Below are the code and all the weights of a small trained network. Each question names an input and a target symbol and asks about switching units off, where a switched-off unit gives its printed mean instead of its output.

import numpy as np


def w(rows, s, z=0):
    codes = np.array(rows[::2]) - 128.0
    scale = np.full(codes.shape[1], s)
    scale[-1] = z or s
    return codes * scale


def f(y):
    return y / 2 * (1 + np.tanh(0.7978845608 * (y + 0.044715 * y**3)))


def softmax(a):
    e = np.exp(a - a.max(-1, keepdims=True))
    return e / e.sum(-1, keepdims=True)


def log_softmax(a):
    a = a - a.max(-1, keepdims=True)
    return a - np.log(np.exp(a).sum(-1, keepdims=True))


def net(x, mask):
    ids = ['ΔΘΨγεμστφω'.index(c) for c in x.split()]
    T = len(ids)
    res = E[ids] + P[:T]
    u = 0
    for l in range(3):
        q, k, v = (res @ M[l].T for M in (Q, K, V))
        z = softmax(np.where(np.tri(T) > 0, q @ k.T / 2**0.5, -1e9)) @ v
        res = res + np.where(mask[u], z, O[l][:, -1]) @ O[l][:, :-1]
        u += 1
        y = f(res @ A[l][:, :-1].T + A[l][:, -1])
        res = res + np.where(mask[u : u + 4], y, B[l][:, -1]) @ B[l][:, :-1]
        u += 4
    return log_softmax(res[-1] @ U[:, :-1].T + U[:, -1])


Q, K, V, O, A, B = {}, {}, {}, {}, {}, {}
E = w([
[83,150,113,202,152],'Δ',
[92,185,118,190,198],'Θ',
[191,40,201,147,58],'Ψ',
[236,57,128,148,110],'γ',
[220,173,127,149,226],'ε',
[94,68,4,226,103],'μ',
[143,98,144,5,150],'σ',
[163,65,162,153,74],'τ',
[245,145,70,45,243],'φ',
[143,97,147,156,120],'ω',
],0.017)
P = w([
[92,240,129,81,103],'0',
[112,245,99,118,145],'1',
[125,208,90,129,151],'2',
[142,190,86,136,176],'3',
[131,146,116,130,152],'4',
[129,101,140,129,128],'5',
[139,101,139,131,162],'6',
[138,84,148,125,167],'7',
[125,53,167,117,150],'8',
[147,56,151,117,188],'9',
[136,46,157,106,195],'10',
[132,9,169,93,175],'11',
[122,31,162,87,224],'12',
[132,60,179,92,254],'13',
],0.0099)
Q[0] = w([
[81,246,106,91,9],'L0H1',
[158,92,145,69,149],'L0H1',
],0.012)
K[0] = w([
[162,254,93,102,25],'L0H1',
[114,160,149,100,138],'L0H1',
],0.0077)
V[0] = w([
[83,145,97,173,2],'L0H1',
[187,33,63,181,109],'L0H1',
],0.0079)
O[0] = w([
[156,164,228,44,242,1],'L0H1',
[78,253,63,82,63,221],'L0H1',
],0.012,0.0048)
A[0] = w([
[66,223,98,157,71,190],'L0N1',
[190,255,71,129,234,171],'L0N2',
[21,69,64,149,137,255],'L0N3',
[197,39,170,209,70,106],'L0N4',
],0.0067,0.0061)
B[0] = w([
[3,110,177,118,86,215],'L0N1',
[105,102,140,108,85,196],'L0N2',
[131,59,167,170,136,244],'L0N3',
[122,155,89,217,210,163],'L0N4',
],0.011)
Q[1] = w([
[125,123,86,35,207],'L1H1',
[132,85,196,250,2],'L1H1',
],0.0052)
K[1] = w([
[61,253,145,26,178],'L1H1',
[96,86,118,62,92],'L1H1',
],0.006)
V[1] = w([
[83,243,187,254,130],'L1H1',
[141,141,22,40,188],'L1H1',
],0.009)
O[1] = w([
[133,92,147,160,68,173],'L1H1',
[121,93,45,246,193,2],'L1H1',
],0.013,0.0098)
A[1] = w([
[7,253,129,56,226,152],'L1N1',
[54,58,156,90,82,252],'L1N2',
[135,245,169,46,119,174],'L1N3',
[138,128,26,59,84,21],'L1N4',
],0.0052,0.0026)
B[1] = w([
[209,105,65,166,138,145],'L1N1',
[77,78,205,183,118,253],'L1N2',
[65,168,92,2,12,154],'L1N3',
[88,210,229,92,116,129],'L1N4',
],0.0087,0.015)
Q[2] = w([
[152,96,178,226,69],'L2H1',
[99,187,4,67,34],'L2H1',
],0.0038)
K[2] = w([
[23,64,129,144,154],'L2H1',
[1,170,129,139,151],'L2H1',
],0.0063)
V[2] = w([
[93,174,164,172,91],'L2H1',
[103,254,177,174,123],'L2H1',
],0.0091)
O[2] = w([
[135,67,82,108,219,248],'L2H1',
[174,179,201,245,54,138],'L2H1',
],0.012,0.018)
A[2] = w([
[93,22,138,177,92,110],'L2N1',
[103,132,254,166,77,1],'L2N2',
[37,199,156,226,170,122],'L2N3',
[80,174,152,214,153,37],'L2N4',
],0.0087,0.0025)
B[2] = w([
[210,195,29,96,119,251],'L2N1',
[120,191,180,203,162,195],'L2N2',
[194,15,112,20,122,147],'L2N3',
[124,252,58,1,157,135],'L2N4',
],0.008,0.029)
U = w([
[130,45,172,124,111,170],'Δ',
[118,89,132,150,207,147],'Θ',
[166,134,73,158,64,75],'Ψ',
[168,174,104,68,80,92],'γ',
[206,145,112,110,132,116],'ε',
[55,133,73,150,35,173],'μ',
[99,2,167,41,109,106],'σ',
[153,34,156,113,84,255],'τ',
[133,144,65,80,155,9],'φ',
[136,117,134,75,84,203],'ω',
],0.0084,0.0042)

Each question gives the input, a string of symbols that net reads in full, and the target symbol t.
The units are the heads (2 rows each of Q, K, V and O) and the neurons (one row each of A and B). Each row of codes is followed by its name. A weight is (code - 128) times the scale printed after its matrix; where a second scale follows, it is the last column's (O, A, B and U).
mask holds one flag per unit, layer by layer, with each layer's heads first. A switched-off unit (its flag False) gives its mean, the last column of its rows in O or B, instead of its output. The means were averaged over made-up inputs and are rounded, as every weight is.
A unit's drop is (log p(t) with every unit on - log p(t) with that unit switched off) / (log p(t) with every unit on - log p(t) with every unit switched off).
The circuit of an input: a set's keep is (log p(t) with only the set's units on - log p(t) with every unit switched off) / (log p(t) with every unit on - log p(t) with every unit switched off). Starting from the 12 units with the biggest drops (on a tie, the unit counted first), units are removed one at a time, each time the one whose removal leaves the highest keep (on an exact tie, the one counted first), for as long as the keep stays at least 0.8.
circuit, biggest first: the units of the circuit, biggest drop first
most important unit: the unit with the biggest drop
k most important neurons: the k neurons with the biggest drops, biggest first
k most important neurons of layer l: the k neurons of layer l with the biggest drops, biggest first
input μ ε σ Δ ε τ Δ Δ Δ Δ Δ σ Ψ, target Θ: circuit, biggest first => L0N4, L0H1, L1H1
input γ σ ε γ φ ε ε τ, target Ψ: most important unit => L0N4
input Δ Δ Δ ω ω Ψ μ Ψ, target σ: 3 most important neurons of layer 1 => L1N3, L1N2, L1N1
input Ψ τ τ Ψ Ψ μ γ μ γ φ Δ σ φ σ, target φ: 4 most important neurons => L0N4, L0N1, L2N1, L0N2
input ε γ ε γ γ, target μ: 2 most important neurons => L0N1, L2N3
input γ μ Δ γ Θ Δ Δ Δ σ Θ σ Δ Θ, target σ: circuit, biggest first => L0H1, L2H1, L0N3
input Θ σ μ τ, target σ: 2 most important neurons => L2N1, L2N2
input Ψ ε μ Θ Ψ ε ε ε φ Δ σ Δ, target σ: circuit, biggest first => L2H1, L0N3, L0H1
input σ Θ γ φ Θ, target φ: circuit, biggest first => L2N4, L1H1, L0H1, L0N1
input Θ μ Δ Δ ω σ ε, target Θ: circuit, biggest first => L0H1, L2N1, L1H1, L0N1
input μ μ Ψ Ψ γ μ γ ε Θ Θ ε ε ε τ, target Ψ: circuit, biggest first => L0H1, L2N1
input φ φ ε ε Ψ ε γ Ψ μ γ, target σ: 4 most important neurons => L0N3, L0N1, L2N1, L1N3
input γ Δ Δ Ψ Δ Δ μ Δ Θ Ψ σ Δ, target σ: 2 most important neurons => L0N3, L2N2
input Δ μ μ μ Δ μ γ Θ Ψ ε ε ε γ, target Ψ: circuit, biggest first => L0H1, L2H1
input Ψ Δ ω Δ ε ω ε ε Δ Δ γ ε μ φ, target σ: most important unit => L2H1
input Ψ φ ε Θ φ τ Δ Θ φ ε ε ω, target Ψ: circuit, biggest first => L2N1, L0H1
input Δ Θ Θ, target Θ: 2 most important neurons => L2N1, L2N2
input ω Δ σ Δ Δ φ ε ε, target Ψ: 2 most important neurons => L0N3, L1N2
input γ ε ε Θ Θ, target ε: 4 most important neurons => L2N1, L2N2, L1N2, L1N3
input Δ Δ σ ε ε Δ Ψ τ Ψ φ Δ ε γ γ, target μ: circuit, biggest first => L0H1
input ω μ μ Θ, target μ: 3 most important neurons => L0N2, L1N3, L1N1
input μ Δ ω Θ σ τ, target Θ: 3 most important neurons of layer 0 => L0N4, L0N1, L0N3
